Below are the code and all the weights of a small trained network. Each question names an input and a class and asks about switching units off, where a switched-off unit gives its printed mean instead of its output.

import numpy as np


def w(rows, s, z=0):
    codes = np.array(rows[::2]) - 128.0
    scale = np.full(codes.shape[1], s)
    scale[-1] = z or s
    return codes * scale


def norm(h):
    return h / np.sqrt((h * h).mean(-1, keepdims=True) + 1e-5)


def f(y):
    return np.maximum(y, 0)


def log_softmax(a):
    a = a - a.max(-1, keepdims=True)
    return a - np.log(np.exp(a).sum(-1, keepdims=True))


def net(x, mask):
    res = np.array(x, float).reshape(1, 2) / 4 @ E
    u = 0
    for l in range(4):
        y = f(norm(res) @ A[l][:, :-1].T + A[l][:, -1])
        res = res + np.where(mask[u : u + 5], y, B[l][:, -1]) @ B[l][:, :-1]
        u += 5
    return log_softmax(norm(res)[-1] @ U[:, :-1].T + U[:, -1])


A, B = {}, {}
E = w([
[171,122,210,127,105,89,105,247,149],'x0',
[146,51,162,60,65,132,101,77,151],'x1',
],0.013)
A[0] = w([
[67,100,137,52,119,63,46,54,167,119],'L0N0',
[94,2,179,35,108,119,111,92,104,102],'L0N1',
[28,34,34,154,180,196,239,182,51,137],'L0N2',
[67,84,170,113,128,14,80,220,159,138],'L0N3',
[49,149,252,219,72,118,92,148,79,1],'L0N4',
],0.0047,0.0086)
B[0] = w([
[182,140,74,157,57,35,195,177,110,199],'L0N0',
[162,120,89,114,104,119,235,156,64,219],'L0N1',
[204,136,73,172,107,145,137,139,91,241],'L0N2',
[185,171,57,133,90,173,93,29,121,253],'L0N3',
[88,254,105,86,130,143,12,127,191,128],'L0N4',
],0.0072,0.0049)
A[1] = w([
[7,44,247,65,206,199,60,69,220,6],'L1N0',
[76,146,127,166,173,128,141,164,124,114],'L1N1',
[165,148,123,155,130,138,121,125,98,99],'L1N2',
[68,127,140,120,163,169,104,80,129,121],'L1N3',
[121,139,166,125,92,107,136,195,157,147],'L1N4',
],0.017,0.013)
B[1] = w([
[6,78,55,46,70,189,61,38,81,128],'L1N0',
[95,116,73,88,127,110,160,139,77,214],'L1N1',
[187,114,130,109,106,103,137,95,102,224],'L1N2',
[121,124,170,131,90,194,129,119,134,154],'L1N3',
[68,150,117,134,141,155,126,137,142,255],'L1N4',
],0.017,0.0079)
A[2] = w([
[99,230,140,180,109,191,5,221,149,123],'L2N0',
[131,139,86,136,84,170,141,61,73,139],'L2N1',
[165,221,237,176,126,206,72,214,233,51],'L2N2',
[200,178,137,196,154,84,205,173,81,124],'L2N3',
[147,125,202,89,172,104,1,59,99,2],'L2N4',
],0.01,0.0077)
B[2] = w([
[164,103,119,109,169,240,88,41,178,215],'L2N0',
[118,134,184,110,174,184,56,168,199,254],'L2N1',
[66,157,68,157,145,225,166,151,110,191],'L2N2',
[123,133,185,173,86,11,133,117,182,197],'L2N3',
[117,195,155,73,83,68,116,155,92,129],'L2N4',
],0.012)
A[3] = w([
[85,123,106,183,193,213,63,105,144,32],'L3N0',
[183,83,156,16,127,66,99,119,39,1],'L3N1',
[98,154,24,229,127,95,209,208,38,82],'L3N2',
[120,7,132,53,26,163,150,125,59,67],'L3N3',
[189,104,208,198,130,101,108,163,137,30],'L3N4',
],0.011,0.0079)
B[3] = w([
[147,212,125,222,122,231,130,45,135,254],'L3N0',
[186,118,212,169,48,190,18,53,225,144],'L3N1',
[92,28,109,64,130,38,178,213,63,209],'L3N2',
[105,182,73,202,181,2,193,220,39,190],'L3N3',
[190,58,196,36,73,91,32,78,97,155],'L3N4',
],0.011,0.0099)
U = w([
[105,230,67,218,183,236,149,49,166,188],'0',
[49,115,55,100,175,6,223,213,57,186],'1',
[232,73,243,46,20,97,37,108,216,2],'2',
],0.015,0.0053)

Each question gives the input, the list of numbers given to net, and the class t.
The units are the neurons (one row each of A and B). Each row of codes is followed by its name. A weight is (code - 128) times the scale printed after its matrix; where a second scale follows, it is the last column's (A, B and U).
mask holds one flag per neuron, layer by layer. A switched-off neuron (its flag False) gives its mean, the last column of its row in B, instead of its output. The means were averaged over made-up inputs and are rounded, as every weight is.
A unit's drop is (log p(t) with every unit on - log p(t) with that unit switched off) / (log p(t) with every unit on - log p(t) with every unit switched off).
The circuit of an input: a set's keep is (log p(t) with only the set's units on - log p(t) with every unit switched off) / (log p(t) with every unit on - log p(t) with every unit switched off). Starting from the 12 units with the biggest drops (on a tie, the unit counted first), units are removed one at a time, each time the one whose removal leaves the highest keep (on an exact tie, the one counted first), for as long as the keep stays at least 0.8.
circuit, biggest first: the units of the circuit, biggest drop first
k most important neurons: the k neurons with the biggest drops, biggest first
k most important neurons of layer l: the k neurons of layer l with the biggest drops, biggest first
drop when u is switched off: that unit's drop, to one decimal
input [4,7], class 1: circuit, biggest first => L3N3
input [0,-3], class 2: 4 most important neurons => L1N2, L2N2, L1N4, L3N1
input [-5,7], class 1: 3 most important neurons => L2N0, L3N3, L0N0
input [-2,-4], class 1: 3 most important neurons => L0N3, L1N1, L2N0
input [-1,-3], class 2: 4 most important neurons => L1N4, L2N2, L1N2, L0N2
input [-3,-1], class 2: 4 most important neurons => L1N4, L0N2, L2N2, L2N0
input [-5,6], class 1: circuit, biggest first => L2N0, L3N3
input [-2,-3], class 2: 2 most important neurons => L2N2, L1N4
input [5,6], class 1: 4 most important neurons => L0N1, L2N1, L0N3, L3N3
input [6,5], class 0: 2 most important neurons => L1N4, L1N1
input [2,-3], class 2: 2 most important neurons => L0N3, L1N2
input [-1,3], class 2: 2 most important neurons => L1N1, L0N0
input [8,8], class 0: 3 most important neurons => L1N1, L1N4, L1N2
input [1,4], class 1: most important neuron of layer 2 => L2N0
input [8,7], class 0: 3 most important neurons => L1N4, L1N1, L1N2
input [3,6], class 1: drop when L3N3 is switched off => 0.4
input [-4,7], class 1: drop when L3N3 is switched off => 1.5
input [0,-6], class 1: drop when L3N4 is switched off => 0.0
